Below are the code and all the weights of a small trained network. Each question names an input and a target symbol and asks about switching units off, where a switched-off unit gives its printed mean instead of its output.

import numpy as np


def w(rows, s, z=0):
    codes = np.array(rows[::2]) - 128.0
    scale = np.full(codes.shape[1], s)
    scale[-1] = z or s
    return codes * scale


def f(y):
    return np.maximum(y, 0)


def softmax(a):
    e = np.exp(a - a.max(-1, keepdims=True))
    return e / e.sum(-1, keepdims=True)


def log_softmax(a):
    a = a - a.max(-1, keepdims=True)
    return a - np.log(np.exp(a).sum(-1, keepdims=True))


def net(x, mask):
    ids = ['ΛΠβδεζ'.index(c) for c in x.split()]
    T = len(ids)
    res = E[ids] + P[:T]
    u = 0
    for l in range(3):
        q, k, v = (res @ M[l].T for M in (Q, K, V))
        z = softmax(np.where(np.tri(T) > 0, q @ k.T / 3**0.5, -1e9)) @ v
        res = res + np.where(mask[u], z, O[l][:, -1]) @ O[l][:, :-1]
        u += 1
        y = f(res @ A[l][:, :-1].T + A[l][:, -1])
        res = res + np.where(mask[u : u + 12], y, B[l][:, -1]) @ B[l][:, :-1]
        u += 12
    return log_softmax(res[-1] @ U[:, :-1].T + U[:, -1])


Q, K, V, O, A, B = {}, {}, {}, {}, {}, {}
E = w([
[116,40,90,126],'Λ',
[160,77,115,190],'Π',
[154,134,126,50],'β',
[121,51,105,94],'δ',
[102,172,214,111],'ε',
[120,3,62,230],'ζ',
],0.014)
P = w([
[237,111,83,88],'0',
[129,2,198,114],'1',
[145,53,186,152],'2',
[131,84,167,156],'3',
[133,102,157,163],'4',
[131,120,138,158],'5',
[135,130,125,160],'6',
[138,141,121,156],'7',
[143,145,118,148],'8',
],0.0073)
Q[0] = w([
[109,8,139,210],'0.h1',
[43,235,149,72],'0.h1',
[148,103,137,119],'0.h1',
],0.012)
K[0] = w([
[248,95,54,131],'0.h1',
[111,101,255,151],'0.h1',
[108,182,36,137],'0.h1',
],0.0098)
V[0] = w([
[140,181,183,63],'0.h1',
[137,77,58,76],'0.h1',
[8,110,115,74],'0.h1',
],0.012)
O[0] = w([
[246,131,85,102,5],'0.h1',
[74,122,77,12,205],'0.h1',
[137,75,254,138,81],'0.h1',
],0.0086,0.012)
A[0] = w([
[114,186,250,143,67],'0.n1',
[100,106,70,171,113],'0.n2',
[197,134,66,230,149],'0.n3',
[138,131,134,224,209],'0.n4',
[184,123,173,92,165],'0.n5',
[163,34,181,84,50],'0.n6',
[190,159,166,200,2],'0.n7',
[164,194,148,175,25],'0.n8',
[205,152,123,38,33],'0.n9',
[144,183,128,145,153],'0.n10',
[188,91,125,195,140],'0.n11',
[78,187,151,65,64],'0.n12',
],0.011,0.009)
B[0] = w([
[76,224,56,251,155],'0.n1',
[132,162,178,108,245],'0.n2',
[88,142,47,168,145],'0.n3',
[124,77,141,58,190],'0.n4',
[172,212,159,124,150],'0.n5',
[184,163,145,140,136],'0.n6',
[160,143,34,183,135],'0.n7',
[144,153,82,254,133],'0.n8',
[88,101,16,138,135],'0.n9',
[122,59,187,136,140],'0.n10',
[122,90,64,193,141],'0.n11',
[92,70,127,186,141],'0.n12',
],0.0086,0.012)
Q[1] = w([
[7,123,109,129],'1.h1',
[115,93,167,172],'1.h1',
[182,137,150,157],'1.h1',
],0.018)
K[1] = w([
[119,103,178,250],'1.h1',
[109,64,167,127],'1.h1',
[71,116,103,84],'1.h1',
],0.016)
V[1] = w([
[36,171,145,63],'1.h1',
[89,206,105,168],'1.h1',
[126,179,254,77],'1.h1',
],0.0085)
O[1] = w([
[86,54,129,136,255],'1.h1',
[139,129,140,252,211],'1.h1',
[60,120,191,84,30],'1.h1',
],0.012,0.0064)
A[1] = w([
[76,126,152,182,174],'1.n1',
[139,111,116,130,102],'1.n2',
[129,109,244,62,8],'1.n3',
[72,215,83,146,93],'1.n4',
[137,117,118,164,83],'1.n5',
[94,116,117,45,138],'1.n6',
[70,139,164,50,10],'1.n7',
[149,174,179,188,1],'1.n8',
[58,90,175,155,69],'1.n9',
[136,140,252,121,235],'1.n10',
[128,129,134,124,68],'1.n11',
[92,67,210,96,235],'1.n12',
],0.013,0.0062)
B[1] = w([
[129,132,93,83,243],'1.n1',
[116,126,144,134,136],'1.n2',
[38,94,87,7,138],'1.n3',
[127,94,149,132,167],'1.n4',
[103,120,159,121,155],'1.n5',
[141,96,120,95,178],'1.n6',
[152,74,138,172,160],'1.n7',
[43,115,123,85,153],'1.n8',
[73,164,112,115,250],'1.n9',
[200,175,141,212,150],'1.n10',
[127,130,110,132,128],'1.n11',
[170,170,135,206,237],'1.n12',
],0.011,0.022)
Q[2] = w([
[54,39,98,240],'2.h1',
[165,194,255,46],'2.h1',
[59,212,104,133],'2.h1',
],0.0074)
K[2] = w([
[157,107,80,136],'2.h1',
[122,141,250,171],'2.h1',
[133,142,103,171],'2.h1',
],0.015)
V[2] = w([
[90,2,102,147],'2.h1',
[189,80,228,227],'2.h1',
[100,181,73,220],'2.h1',
],0.0078)
O[2] = w([
[142,81,103,127,231],'2.h1',
[122,121,8,147,4],'2.h1',
[148,129,139,192,193],'2.h1',
],0.015,0.019)
A[2] = w([
[142,112,114,43,229],'2.n1',
[153,136,106,61,122],'2.n2',
[127,247,113,167,128],'2.n3',
[123,73,148,143,2],'2.n4',
[75,98,119,163,71],'2.n5',
[92,159,52,126,131],'2.n6',
[205,131,160,110,140],'2.n7',
[157,176,162,91,165],'2.n8',
[87,187,155,130,78],'2.n9',
[189,145,105,44,61],'2.n10',
[108,95,74,107,149],'2.n11',
[176,159,110,173,106],'2.n12',
],0.015,0.012)
B[2] = w([
[130,230,122,51,189],'2.n1',
[131,152,81,182,150],'2.n2',
[54,109,62,57,206],'2.n3',
[70,184,29,130,183],'2.n4',
[186,123,165,63,251],'2.n5',
[55,113,206,155,157],'2.n6',
[85,203,195,145,170],'2.n7',
[78,114,3,193,155],'2.n8',
[217,63,92,145,188],'2.n9',
[99,58,254,241,149],'2.n10',
[236,110,169,101,160],'2.n11',
[134,151,70,51,174],'2.n12',
],0.0076,0.019)
U = w([
[118,64,139,54,95],'Λ',
[137,31,75,194,75],'Π',
[112,167,136,199,214],'β',
[30,144,182,77,2],'δ',
[35,115,75,137,102],'ε',
[13,2,177,154,223],'ζ',
],0.0068,0.0075)

Each question gives the input, a string of symbols that net reads in full, and the target symbol t.
The units are the heads (3 rows each of Q, K, V and O) and the neurons (one row each of A and B). Each row of codes is followed by its name. A weight is (code - 128) times the scale printed after its matrix; where a second scale follows, it is the last column's (O, A, B and U).
mask holds one flag per unit, layer by layer, with each layer's heads first. A switched-off unit (its flag False) gives its mean, the last column of its rows in O or B, instead of its output. The means were averaged over made-up inputs and are rounded, as every weight is.
A unit's drop is (log p(t) with every unit on - log p(t) with that unit switched off) / (log p(t) with every unit on - log p(t) with every unit switched off).
most important unit: the unit with the biggest drop
top k neurons: the k neurons with the biggest drops, biggest first
top k neurons in layer l: the k neurons of layer l with the biggest drops, biggest first
input ε δ ε Λ, target ε: top 2 neurons : [2.n3; 0.n1]
input ε ε ε Λ, target ε: top 3 neurons in layer 1 : [1.n1; 1.n6; 1.n3]
input Λ ζ ε β ζ Λ Λ ε, target Λ: top 2 neurons in layer 0 : [0.n1; 0.n3]
input δ ζ ζ ζ Π ζ, target δ: top 4 neurons : [2.n1; 0.n2; 0.n9; 1.n12]
input Π ζ ζ ζ ζ Π, target Π: most important unit : 1.h1
input β ζ Λ, target β: top 2 neurons : [0.n9; 2.n7]
input β ε Λ, target β: top 2 neurons : [0.n9; 0.n4]
input δ β ε ε δ, target δ: top 2 neurons : [1.n12; 0.n1]
input β ε Λ Π, target β: top 2 neurons in layer 2 : [2.n7; 2.n3]
input Π ζ ζ β, target Π: top 3 neurons : [1.n9; 0.n3; 1.n1]
input ζ β Λ β δ β δ ε δ, target β: top 2 neurons : [0.n1; 0.n2]
input Λ δ β ζ ζ δ, target Λ: top 2 neurons in layer 1 : [1.n9; 1.n6]
input Π ζ δ, target Π: top 2 neurons in layer 1 : [1.n9; 1.n1]
input ε Π ε β, target ε: most important unit : 2.h1
input Π ε ε δ, target Π: top 3 neurons in layer 1 : [1.n12; 1.n9; 1.n1]
input ε ε ζ ζ δ, target ε: top 2 neurons : [2.n3; 0.n1]
input Λ Λ ζ β, target Λ: top 3 neurons : [1.n1; 1.n9; 0.n1]
input ε ζ ε ζ ε ζ ε β, target ε: top 3 neurons in layer 2 : [2.n3; 2.n12; 2.n5]
input ε Λ Λ, target Λ: top 3 neurons in layer 1 : [1.n3; 1.n9; 1.n6]
input Π Π ε Λ ε, target Π: top 3 neurons in layer 1 : [1.n9; 1.n12; 1.n1]
input ζ Π β ε β ζ ζ β, target β: top 2 neurons in layer 0 : [0.n5; 0.n12]
input Λ δ Λ ζ ζ, target Λ: top neuron in layer 0 : [0.n1]
input Π ζ ε ε β, target Π: top 3 neurons in layer 1 : [1.n9; 1.n1; 1.n8]
input ζ ζ ε Λ ζ ζ ζ β, target β: top 2 neurons : [0.n1; 2.n7]
input Π ε ε ε Π Π, target Π: top 2 neurons : [1.n12; 1.n4]
input ε ε ζ Λ ζ ζ, target ε: top 2 neurons : [2.n3; 0.n1]
input ε ε Π, target ε: top neuron : [1.n1]
input Π ζ ε ε ζ ζ, target Π: top 2 neurons : [1.n9; 1.n1]
